Here is a tiny trained network, its code and every weight. The questions are about switching its units off for an input and a class, where a switched-off unit gives its printed mean instead of its output.

import numpy as np


def w(rows, s, z=0):
    codes = np.array(rows[::2]) - 128.0
    scale = np.full(codes.shape[1], s)
    scale[-1] = z or s
    return codes * scale


def f(y):
    return y / 2 * (1 + np.tanh(0.7978845608 * (y + 0.044715 * y**3)))


def log_softmax(a):
    a = a - a.max(-1, keepdims=True)
    return a - np.log(np.exp(a).sum(-1, keepdims=True))


def net(x, mask):
    res = np.array(x, float).reshape(1, 7) / 4 @ E
    y = f(res @ A[0][:, :-1].T + A[0][:, -1])
    res = res + np.where(mask, y, B[0][:, -1]) @ B[0][:, :-1]
    return log_softmax(res[-1] @ U[:, :-1].T + U[:, -1])


A, B = {}, {}
E = w([
[119,99,70,137,230,104,103,111,150,194],'x0',
[201,113,228,90,149,179,77,169,104,68],'x1',
[104,146,84,203,152,190,47,52,85,138],'x2',
[176,109,142,135,72,201,132,134,119,109],'x3',
[132,154,187,110,167,178,103,134,113,99],'x4',
[140,48,74,142,7,66,254,20,187,127],'x5',
[199,106,133,141,86,240,122,45,91,109],'x6',
],0.0094)
A[0] = w([
[84,172,83,125,238,120,6,158,93,114,169],'n1',
[73,148,111,146,211,127,50,170,127,171,173],'n2',
[106,97,13,124,71,116,157,35,142,122,149],'n3',
[120,120,125,146,131,134,126,97,146,134,1],'n4',
[108,120,127,71,146,2,195,209,162,129,145],'n5',
[216,166,210,134,149,229,57,158,100,78,184],'n6',
],0.0091,0.0022)
B[0] = w([
[35,209,71,60,196,162,94,143,112,227,245],'n1',
[3,201,109,87,156,113,64,76,246,216,220],'n2',
[150,81,17,135,58,117,168,27,96,219,222],'n3',
[49,220,63,141,75,166,94,81,116,127,131],'n4',
[148,145,162,90,132,87,213,230,227,49,226],'n5',
[149,110,183,125,152,237,49,84,53,39,250],'n6',
],0.0069,0.017)
U = w([
[59,162,105,130,203,152,71,136,147,191,99],'0',
[123,118,156,129,99,101,172,177,173,83,8],'1',
[151,109,163,128,104,250,42,110,90,76,200],'2',
[128,101,82,182,72,127,174,60,136,173,169],'3',
],0.012,0.0011)

Each question gives the input, the list of numbers given to net, and the class t.
The units are the neurons (one row each of A and B). Each row of codes is followed by its name. A weight is (code - 128) times the scale printed after its matrix; where a second scale follows, it is the last column's (A, B and U).
mask holds one flag per neuron, in row order. A switched-off neuron (its flag False) gives its mean, the last column of its row in B, instead of its output. The means were averaged over made-up inputs and are rounded, as every weight is.
A unit's drop is (log p(t) with every unit on - log p(t) with that unit switched off) / (log p(t) with every unit on - log p(t) with every unit switched off).
The circuit of an input: a set's keep is (log p(t) with only the set's units on - log p(t) with every unit switched off) / (log p(t) with every unit on - log p(t) with every unit switched off). Starting from all 6 units, units are removed one at a time, each time the one whose removal leaves the highest keep (on an exact tie, the one counted first), for as long as the keep stays at least 0.8.
units of the circuit, in order: the units of the circuit, biggest drop first
unit that matters most: the unit with the biggest drop
k most important neurons: the k neurons with the biggest drops, biggest first
drop of u: that unit's drop, to one decimal
input [5,-5,2,7,-4,-5,8], class 2: units of the circuit, in order => (n6; n2)
input [6,0,-1,3,8,-4,5], class 2: unit that matters most => n6
input [-1,4,6,-4,4,5,0], class 3: units of the circuit, in order => (n6; n1)
input [7,6,-4,-5,-7,3,3], class 1: units of the circuit, in order => (n5; n1)
input [1,-6,5,-8,-2,0,4], class 3: 2 most important neurons => (n3; n6)
input [-8,7,8,-5,-6,5,-6], class 3: 2 most important neurons => (n6; n5)
input [8,7,-7,8,-1,-4,-2], class 2: drop of n6 => 1.3
input [2,2,-7,5,-2,6,-1], class 1: drop of n5 => 1.7
input [2,-4,-4,-7,3,6,-7], class 1: drop of n5 => 1.1
input [-4,1,6,8,-3,4,3], class 3: drop of n3 => 1.5
